Below is a small trained network, with its code and all its weights. Each question gives an input and a target symbol and asks what happens when units are switched off, that is, made to give their printed mean instead of their output.

import numpy as np


def w(rows, s, z=0):
    codes = np.array(rows[::2]) - 128.0
    scale = np.full(codes.shape[1], s)
    scale[-1] = z or s
    return codes * scale


def softmax(a):
    e = np.exp(a - a.max(-1, keepdims=True))
    return e / e.sum(-1, keepdims=True)


def log_softmax(a):
    a = a - a.max(-1, keepdims=True)
    return a - np.log(np.exp(a).sum(-1, keepdims=True))


def net(x, mask):
    ids = ['ΔΞΣΦΩβγεηθλμπ'.index(c) for c in x.split()]
    T = len(ids)
    res = E[ids] + P[:T]
    u = 0
    for l in range(3):
        r = res
        for j in range(2):
            rows = slice(3 * j, 3 * j + 3)
            q, k, v = (r @ M[l][rows].T for M in (Q, K, V))
            z = softmax(np.where(np.tri(T) > 0, q @ k.T / 3**0.5, -1e9)) @ v
            o = O[l][rows]
            res = res + np.where(mask[u + j], z, o[:, -1]) @ o[:, :-1]
        u += 2
    return log_softmax(res[-1] @ U[:, :-1].T + U[:, -1])


Q, K, V, O = {}, {}, {}, {}
E = w([
[137,101,185,92,134,38,202,193,81,106],'Δ',
[150,137,128,146,134,85,112,187,46,72],'Ξ',
[100,177,113,97,169,124,129,167,123,100],'Σ',
[115,134,105,127,168,39,127,164,104,84],'Φ',
[101,163,186,146,144,42,146,148,158,136],'Ω',
[125,203,61,188,46,114,108,9,158,113],'β',
[123,202,172,177,193,140,134,142,91,101],'γ',
[184,174,147,148,109,156,130,173,173,98],'ε',
[105,155,213,162,79,109,147,141,170,59],'η',
[70,122,126,97,73,108,134,173,143,86],'θ',
[115,167,114,67,110,174,201,108,87,106],'λ',
[108,102,116,110,146,125,162,81,125,55],'μ',
[63,137,81,173,145,134,176,121,90,150],'π',
],0.014)
P = w([
[181,141,132,128,188,86,247,255,146,105],'0',
[163,131,132,133,183,89,218,232,148,105],'1',
[147,138,125,134,170,97,203,209,135,105],'2',
[131,141,121,128,159,104,180,183,123,99],'3',
[115,142,117,132,147,106,158,163,120,104],'4',
[102,147,116,123,134,111,132,142,110,102],'5',
[90,148,107,122,124,118,114,118,105,99],'6',
[77,148,105,126,118,120,92,96,97,107],'7',
[61,148,101,126,106,121,69,77,96,107],'8',
[51,148,95,124,91,122,50,55,94,108],'9',
[37,152,88,121,85,128,30,37,88,108],'10',
[29,158,91,122,76,131,7,16,74,108],'11',
],0.0061)
Q[0] = w([
[96,254,99,164,167,78,119,142,117,29],'L0H0',
[93,227,133,100,145,80,103,132,80,73],'L0H0',
[146,164,143,107,141,114,98,148,112,171],'L0H0',
[158,72,146,112,160,122,86,130,93,159],'L0H1',
[187,47,82,143,127,170,136,113,107,179],'L0H1',
[131,151,109,121,126,102,156,103,118,128],'L0H1',
],0.043)
K[0] = w([
[59,120,96,171,26,155,51,3,141,133],'L0H0',
[126,199,66,153,88,90,43,54,121,107],'L0H0',
[117,142,165,63,112,131,106,139,89,63],'L0H0',
[119,167,164,71,173,73,125,202,145,139],'L0H1',
[122,76,163,144,185,117,218,246,118,79],'L0H1',
[145,118,98,170,110,104,108,109,152,104],'L0H1',
],0.024)
V[0] = w([
[198,128,84,176,171,103,61,185,122,129],'L0H0',
[137,45,122,153,76,114,178,84,189,169],'L0H0',
[22,39,120,176,113,172,208,126,95,14],'L0H0',
[101,201,216,93,51,235,174,149,207,150],'L0H1',
[38,253,133,86,244,136,82,177,233,115],'L0H1',
[201,134,131,218,40,28,1,243,13,60],'L0H1',
],0.0091)
O[0] = w([
[197,94,144,99,142,104,93,109,157,166,73],'L0H0',
[49,146,173,103,115,173,154,144,118,159,117],'L0H0',
[50,111,123,252,102,143,201,176,191,131,254],'L0H0',
[112,205,89,157,129,117,56,181,1,87,103],'L0H1',
[166,175,96,107,162,4,51,111,166,72,174],'L0H1',
[71,241,127,34,215,194,180,116,234,207,125],'L0H1',
],0.0054,0.0063)
Q[1] = w([
[155,219,173,49,112,80,97,107,150,106],'L1H0',
[55,205,43,154,127,82,243,76,139,112],'L1H0',
[83,177,106,156,117,117,113,189,103,146],'L1H0',
[113,189,119,205,67,126,196,124,149,6],'L1H1',
[144,31,234,132,131,218,136,127,80,101],'L1H1',
[165,198,172,183,197,142,134,85,91,193],'L1H1',
],0.023)
K[1] = w([
[157,155,219,99,95,138,70,138,127,148],'L1H0',
[11,73,163,92,170,144,72,72,67,149],'L1H0',
[100,96,116,89,95,166,123,107,102,128],'L1H0',
[4,94,98,106,98,178,97,77,100,116],'L1H1',
[112,87,128,94,212,133,197,184,70,89],'L1H1',
[173,151,129,174,173,200,96,138,144,97],'L1H1',
],0.026)
V[1] = w([
[110,105,178,121,217,133,116,109,113,85],'L1H0',
[156,117,196,100,101,146,127,79,152,44],'L1H0',
[152,168,154,176,164,125,165,56,100,149],'L1H0',
[194,149,91,168,109,147,126,126,162,135],'L1H1',
[128,179,249,167,118,98,143,115,107,113],'L1H1',
[157,125,113,148,122,238,86,160,153,101],'L1H1',
],0.017)
O[1] = w([
[51,33,124,140,183,183,153,93,149,80,157],'L1H0',
[128,150,92,165,138,146,163,208,163,17,159],'L1H0',
[197,48,158,181,87,192,133,122,83,82,105],'L1H0',
[64,46,113,160,136,152,54,157,158,165,91],'L1H1',
[59,134,255,111,88,134,111,80,99,127,227],'L1H1',
[104,171,91,119,133,193,74,181,146,126,2],'L1H1',
],0.0082,0.0048)
Q[2] = w([
[82,115,120,224,76,4,153,55,117,102],'L2H0',
[96,132,97,180,121,158,230,126,109,174],'L2H0',
[224,95,121,82,124,168,101,93,243,166],'L2H0',
[78,151,68,125,204,192,160,143,70,193],'L2H1',
[155,116,164,76,138,148,114,75,221,117],'L2H1',
[191,106,89,57,190,199,111,182,30,184],'L2H1',
],0.021)
K[2] = w([
[178,176,85,250,118,89,113,33,155,114],'L2H0',
[128,108,95,134,76,149,222,102,189,163],'L2H0',
[217,94,213,133,211,89,178,241,101,165],'L2H0',
[83,48,134,88,101,102,136,234,145,167],'L2H1',
[169,161,170,178,109,94,87,96,239,113],'L2H1',
[167,80,216,25,174,100,141,249,89,139],'L2H1',
],0.02)
V[2] = w([
[91,131,171,188,178,138,91,213,76,187],'L2H0',
[100,110,134,53,163,146,162,161,98,114],'L2H0',
[50,74,79,190,168,132,158,115,132,213],'L2H0',
[148,168,73,126,123,163,160,84,43,101],'L2H1',
[191,199,186,228,144,172,114,102,175,139],'L2H1',
[151,93,92,74,8,97,121,124,196,110],'L2H1',
],0.011)
O[2] = w([
[193,202,112,89,168,183,37,107,135,108,68],'L2H0',
[171,109,217,50,161,220,152,187,168,157,2],'L2H0',
[174,198,104,189,84,153,72,101,239,77,198],'L2H0',
[233,146,199,171,253,102,144,189,97,166,122],'L2H1',
[163,196,146,182,243,183,127,48,194,134,165],'L2H1',
[112,111,212,98,81,104,84,141,223,155,156],'L2H1',
],0.0051,0.0065)
U = w([
[155,94,191,68,106,64,125,69,121,112,50],'Δ',
[186,171,125,108,86,113,101,182,2,74,123],'Ξ',
[130,120,104,62,133,205,31,168,124,113,255],'Σ',
[120,42,78,74,157,27,53,145,128,81,71],'Φ',
[87,34,146,153,226,53,102,149,238,221,73],'Ω',
[215,139,116,166,21,140,98,59,140,189,196],'β',
[48,181,216,146,126,197,115,113,94,150,56],'γ',
[200,133,150,100,180,197,165,157,210,206,218],'ε',
[92,163,129,207,95,153,194,217,174,51,96],'η',
[82,237,80,85,129,91,178,150,167,200,91],'θ',
[174,131,120,50,73,209,225,104,105,174,170],'λ',
[155,91,70,99,226,151,144,18,123,71,116],'μ',
[89,104,91,141,107,166,150,117,92,216,125],'π',
],0.0049,0.0073)

Each question gives the input, a string of symbols that net reads in full, and the target symbol t.
The units are the heads (3 rows each of Q, K, V and O). Each row of codes is followed by its name. A weight is (code - 128) times the scale printed after its matrix; where a second scale follows, it is the last column's (O and U).
mask holds one flag per head, layer by layer. A switched-off head (its flag False) gives its mean, the last column of its rows in O, instead of its output. The means were averaged over made-up inputs and are rounded, as every weight is.
A unit's drop is (log p(t) with every unit on - log p(t) with that unit switched off) / (log p(t) with every unit on - log p(t) with every unit switched off).
The circuit of an input: a set's keep is (log p(t) with only the set's units on - log p(t) with every unit switched off) / (log p(t) with every unit on - log p(t) with every unit switched off). Starting from all 6 units, units are removed one at a time, each time the one whose removal leaves the highest keep (on an exact tie, the one counted first), for as long as the keep stays at least 0.8.
units of the circuit, in order: the units of the circuit, biggest drop first
unit that matters most: the unit with the biggest drop
heads that matter: for each layer, one digit per head in row order, 1 if its drop is at least 0.15 and else 0, layers parted by /
input Σ η Δ, target γ: heads that matter -> 01 / 01 / 00
input μ β π Φ Δ, target Δ: units of the circuit, in order -> [L0H0, L1H1]
input Δ π θ, target β: heads that matter -> 00 / 10 / 10
input μ Σ Σ λ γ Σ, target Ξ: unit that matters most -> L0H1
input Φ μ Σ Ξ μ Φ μ γ θ Ξ, target θ: heads that matter -> 01 / 10 / 00
input μ Φ γ μ μ γ Ξ η Σ μ Φ, target η: units of the circuit, in order -> [L1H0, L0H1]
input Ξ γ Δ η Σ θ γ, target θ: heads that matter -> 00 / 10 / 00
input π μ β Σ μ Ω μ ε π ε Ω, target Ω: heads that matter -> 10 / 10 / 01
input Σ β Σ, target Σ: heads that matter -> 11 / 11 / 11
input Σ γ η, target γ: heads that matter -> 00 / 01 / 00
input Ξ θ μ θ γ Σ Σ μ Σ ε Σ, target Σ: heads that matter -> 00 / 01 / 10
input μ μ μ Ω, target η: units of the circuit, in order -> [L1H0, L0H1]
input γ μ Δ μ Ω γ γ, target μ: units of the circuit, in order -> [L2H1, L0H0, L1H0]
input η π μ, target β: unit that matters most -> L1H0
input μ π ε Ξ ε Δ μ λ θ, target η: units of the circuit, in order -> [L0H0, L1H0, L0H1]
input Ξ Ω Σ Ξ, target Δ: units of the circuit, in order -> [L1H1, L0H1, L0H0]
input Φ Σ Ω, target Δ: units of the circuit, in order -> [L1H1, L0H1]
input λ Σ Φ θ γ Δ Σ, target μ: units of the circuit, in order -> [L0H0, L2H1]
input γ θ θ γ Φ, target θ: units of the circuit, in order -> [L1H0, L0H1]
input θ μ β λ, target λ: unit that matters most -> L0H0
input Φ γ Σ γ Δ, target μ: heads that matter -> 00 / 10 / 01
input β Ξ μ ε, target ε: heads that matter -> 11 / 10 / 11
input θ Ω Ξ γ Ξ η, target γ: units of the circuit, in order -> [L1H1, L0H1]
input Ξ μ μ θ λ Σ η Φ μ μ, target η: units of the circuit, in order -> [L1H0, L0H0, L0H1]
input Σ μ η Δ Ξ Σ β μ Ω Ω, target Ω: units of the circuit, in order -> [L2H1, L1H0, L2H0, L0H0]
